Below is a small trained network, with its code and all its weights. Each question gives an input and a class and asks what happens when units are switched off, that is, made to give their printed mean instead of their output.

import numpy as np


def w(rows, s, z=0):
    codes = np.array(rows[::2]) - 128.0
    scale = np.full(codes.shape[1], s)
    scale[-1] = z or s
    return codes * scale


def norm(h):
    return h / np.sqrt((h * h).mean(-1, keepdims=True) + 1e-5)


def f(y):
    return y / 2 * (1 + np.tanh(0.7978845608 * (y + 0.044715 * y**3)))


def log_softmax(a):
    a = a - a.max(-1, keepdims=True)
    return a - np.log(np.exp(a).sum(-1, keepdims=True))


def net(x, mask):
    res = np.array(x, float).reshape(1, 4) / 4 @ E
    u = 0
    for l in range(3):
        y = f(norm(res) @ A[l][:, :-1].T + A[l][:, -1])
        res = res + np.where(mask[u : u + 6], y, B[l][:, -1]) @ B[l][:, :-1]
        u += 6
    return log_softmax(norm(res)[-1] @ U[:, :-1].T + U[:, -1])


A, B = {}, {}
E = w([
[158,109,242,75,58,91],'x0',
[24,83,68,170,2,175],'x1',
[111,181,155,186,161,94],'x2',
[175,90,100,185,115,45],'x3',
],0.0085)
A[0] = w([
[86,183,3,155,150,103,223],'L0N1',
[195,87,78,185,158,134,2],'L0N2',
[101,181,105,130,235,98,103],'L0N3',
[147,149,113,181,158,64,116],'L0N4',
[221,177,143,110,169,108,75],'L0N5',
[112,135,91,109,48,149,206],'L0N6',
],0.012,0.0029)
B[0] = w([
[194,74,108,188,171,135,254],'L0N1',
[161,165,198,146,193,105,160],'L0N2',
[27,181,172,114,84,205,218],'L0N3',
[66,176,161,173,135,54,174],'L0N4',
[136,162,8,87,104,129,223],'L0N5',
[135,5,131,153,114,137,221],'L0N6',
],0.012,0.0079)
A[1] = w([
[88,80,152,154,131,33,130],'L1N1',
[146,63,140,92,57,140,1],'L1N2',
[118,65,165,91,40,134,56],'L1N3',
[87,71,100,143,109,197,112],'L1N4',
[74,153,115,137,64,159,152],'L1N5',
[169,150,140,109,98,10,33],'L1N6',
],0.013,0.0036)
B[1] = w([
[93,164,136,63,209,163,175],'L1N1',
[85,142,179,141,121,49,199],'L1N2',
[7,108,138,106,73,73,214],'L1N3',
[193,102,163,73,220,82,254],'L1N4',
[215,80,151,121,82,72,181],'L1N5',
[251,179,34,83,77,1,159],'L1N6',
],0.0094,0.0079)
A[2] = w([
[183,63,47,168,117,98,145],'L2N1',
[108,45,130,246,113,128,36],'L2N2',
[179,94,83,41,95,93,156],'L2N3',
[37,84,129,50,94,63,16],'L2N4',
[73,115,222,156,127,99,254],'L2N5',
[89,193,123,1,196,188,125],'L2N6',
],0.0096,0.0031)
B[2] = w([
[174,143,42,42,154,29,242],'L2N1',
[70,103,48,87,85,174,239],'L2N2',
[42,158,120,214,2,134,237],'L2N3',
[45,65,157,96,93,66,247],'L2N4',
[153,111,239,189,117,158,254],'L2N5',
[113,87,131,39,30,233,253],'L2N6',
],0.0083,0.0048)
U = w([
[182,21,42,147,208,116,157],'0',
[176,183,125,147,230,58,82],'1',
[157,191,77,80,58,4,104],'2',
[60,184,151,240,182,148,120],'3',
[183,80,177,120,197,223,44],'4',
[66,42,200,111,88,61,183],'5',
[193,162,251,137,88,159,2],'6',
[85,174,97,43,80,219,199],'7',
],0.02,0.0063)

Each question gives the input, the list of numbers given to net, and the class t.
The units are the neurons (one row each of A and B). Each row of codes is followed by its name. A weight is (code - 128) times the scale printed after its matrix; where a second scale follows, it is the last column's (A, B and U).
mask holds one flag per neuron, layer by layer. A switched-off neuron (its flag False) gives its mean, the last column of its row in B, instead of its output. The means were averaged over made-up inputs and are rounded, as every weight is.
A unit's drop is (log p(t) with every unit on - log p(t) with that unit switched off) / (log p(t) with every unit on - log p(t) with every unit switched off).
The circuit of an input: a set's keep is (log p(t) with only the set's units on - log p(t) with every unit switched off) / (log p(t) with every unit on - log p(t) with every unit switched off). Starting from the 12 units with the biggest drops (on a tie, the unit counted first), units are removed one at a time, each time the one whose removal leaves the highest keep (on an exact tie, the one counted first), for as long as the keep stays at least 0.8.
units of the circuit, in order: the units of the circuit, biggest drop first
unit that matters most: the unit with the biggest drop
top k neurons: the k neurons with the biggest drops, biggest first
top k neurons in layer l: the k neurons of layer l with the biggest drops, biggest first
input [0,-1,0,4], class 2: top 3 neurons	(L1N6, L0N5, L0N1)
input [-3,-1,-1,0], class 3: top 3 neurons	(L0N3, L0N2, L0N1)
input [-2,-7,8,4], class 3: units of the circuit, in order	(L0N3)
input [-5,-4,-8,2], class 7: units of the circuit, in order	(L0N6, L2N6)
input [-2,0,4,6], class 1: top 3 neurons in layer 0	(L0N2, L0N6, L0N4)
input [-2,0,6,-7], class 6: top 3 neurons in layer 0	(L0N5, L0N3, L0N6)
input [-6,4,8,4], class 3: top 2 neurons in layer 0	(L0N4, L0N5)
input [5,0,-5,8], class 2: top 2 neurons in layer 0	(L0N3, L0N6)
input [-8,-4,-7,1], class 4: top 2 neurons	(L0N3, L0N1)
input [-1,3,6,1], class 3: units of the circuit, in order	(L0N4, L1N1, L2N6)
input [2,1,1,7], class 2: top 2 neurons	(L1N6, L0N1)
input [1,1,3,3], class 1: top 2 neurons in layer 0	(L0N4, L0N5)
input [5,-5,-6,-3], class 7: top 4 neurons in layer 0	(L0N4, L0N6, L0N1, L0N5)
input [2,-1,2,5], class 2: units of the circuit, in order	(L1N6)
input [2,-1,5,-3], class 6: top 4 neurons in layer 1	(L1N5, L1N1, L1N3, L1N6)
input [-4,-2,-6,-4], class 4: units of the circuit, in order	(L0N5, L1N3)
input [1,1,5,-8], class 6: top 3 neurons in layer 0	(L0N5, L0N6, L0N1)
input [-2,7,-7,5], class 0: top 2 neurons in layer 0	(L0N3, L0N1)
input [-8,0,-3,8], class 3: top 3 neurons	(L0N2, L0N4, L0N5)
input [-7,-4,-8,6], class 1: unit that matters most	L0N2
input [-6,-3,0,-4], class 7: top 3 neurons	(L0N3, L0N6, L2N6)
